Below is a small trained network, with its code and all its weights. Each question gives an input and a class and asks what happens when units are switched off, that is, made to give their printed mean instead of their output.

import numpy as np


def w(rows, s, z=0):
    codes = np.array(rows[::2]) - 128.0
    scale = np.full(codes.shape[1], s)
    scale[-1] = z or s
    return codes * scale


def f(y):
    return y / 2 * (1 + np.tanh(0.7978845608 * (y + 0.044715 * y**3)))


def log_softmax(a):
    a = a - a.max(-1, keepdims=True)
    return a - np.log(np.exp(a).sum(-1, keepdims=True))


def net(x, mask):
    res = np.array(x, float).reshape(1, 8) / 4 @ E
    y = f(res @ A[0][:, :-1].T + A[0][:, -1])
    res = res + np.where(mask, y, B[0][:, -1]) @ B[0][:, :-1]
    return log_softmax(res[-1] @ U[:, :-1].T + U[:, -1])


A, B = {}, {}
E = w([
[126,129,127],'x0',
[126,127,129],'x1',
[1,163,93],'x2',
[125,127,130],'x3',
[131,127,127],'x4',
[157,116,24],'x5',
[64,22,126],'x6',
[130,126,127],'x7',
],0.0088)
A[0] = w([
[191,70,181,96],'N0',
[111,144,217,136],'N1',
[112,143,217,215],'N2',
[157,135,12,253],'N3',
[98,31,133,97],'N4',
[53,177,146,165],'N5',
[201,83,152,115],'N6',
[202,112,178,136],'N7',
[137,228,150,197],'N8',
],0.011,0.0027)
B[0] = w([
[91,153,63,211],'N0',
[147,88,130,187],'N1',
[156,64,133,205],'N2',
[152,72,183,253],'N3',
[189,249,212,216],'N4',
[92,130,77,208],'N5',
[93,143,89,211],'N6',
[118,135,92,220],'N7',
[152,140,161,224],'N8',
],0.013,0.006)
U = w([
[185,254,223,43],'0',
[146,125,164,254],'1',
[158,44,178,71],'2',
[143,141,153,216],'3',
[103,166,81,27],'4',
],0.016,0.0058)

Each question gives the input, the list of numbers given to net, and the class t.
The units are the neurons (one row each of A and B). Each row of codes is followed by its name. A weight is (code - 128) times the scale printed after its matrix; where a second scale follows, it is the last column's (A, B and U).
mask holds one flag per neuron, in row order. A switched-off neuron (its flag False) gives its mean, the last column of its row in B, instead of its output. The means were averaged over made-up inputs and are rounded, as every weight is.
A unit's drop is (log p(t) with every unit on - log p(t) with that unit switched off) / (log p(t) with every unit on - log p(t) with every unit switched off).
The circuit of an input: a set's keep is (log p(t) with only the set's units on - log p(t) with every unit switched off) / (log p(t) with every unit on - log p(t) with every unit switched off). Starting from all 9 units, units are removed one at a time, each time the one whose removal leaves the highest keep (on an exact tie, the one counted first), for as long as the keep stays at least 0.8.
circuit, biggest first: the units of the circuit, biggest drop first
unit that matters most: the unit with the biggest drop
top k neurons: the k neurons with the biggest drops, biggest first
drop when u is switched off: that unit's drop, to one decimal
input [3,2,-7,5,0,3,7,-6], class 0: circuit, biggest first -> (N4)
input [3,-4,-2,3,6,-6,-5,-2], class 2: top 2 neurons -> (N4, N2)
input [-6,-2,-8,-1,8,-5,7,2], class 4: top 4 neurons -> (N0, N6, N7, N3)
input [-3,1,2,-4,2,-5,-4,-7], class 3: top 3 neurons -> (N4, N3, N5)
input [1,6,-8,-2,-5,-5,2,-5], class 4: circuit, biggest first -> (N0, N6)
input [-4,0,3,5,-2,8,5,-7], class 2: top 3 neurons -> (N3, N0, N6)
input [4,7,-7,-1,-4,-8,-7,8], class 2: top 2 neurons -> (N2, N4)
input [1,4,-4,0,3,-8,-7,-1], class 2: circuit, biggest first -> (N2, N4)
input [-4,-5,-6,5,6,-2,2,1], class 4: circuit, biggest first -> (N0, N3, N6)
input [-8,-6,-6,-5,7,-4,6,5], class 0: top 3 neurons -> (N4, N5, N3)
input [-5,4,-8,2,-2,7,-4,-5], class 4: circuit, biggest first -> (N6, N0)
input [5,0,-1,-2,5,-4,0,4], class 2: top 3 neurons -> (N4, N2, N1)
input [7,-4,-7,8,7,-3,7,-3], class 0: top 2 neurons -> (N4, N5)
input [5,2,7,-3,-6,8,-5,-1], class 2: unit that matters most -> N3
input [0,-2,-3,4,-4,-2,5,-2], class 0: drop when N5 is switched off -> 0.1
input [-7,5,3,-7,7,7,7,7], class 0: drop when N2 is switched off -> 0.1
input [-1,7,-6,4,-2,-1,7,3], class 0: drop when N2 is switched off -> 0.0
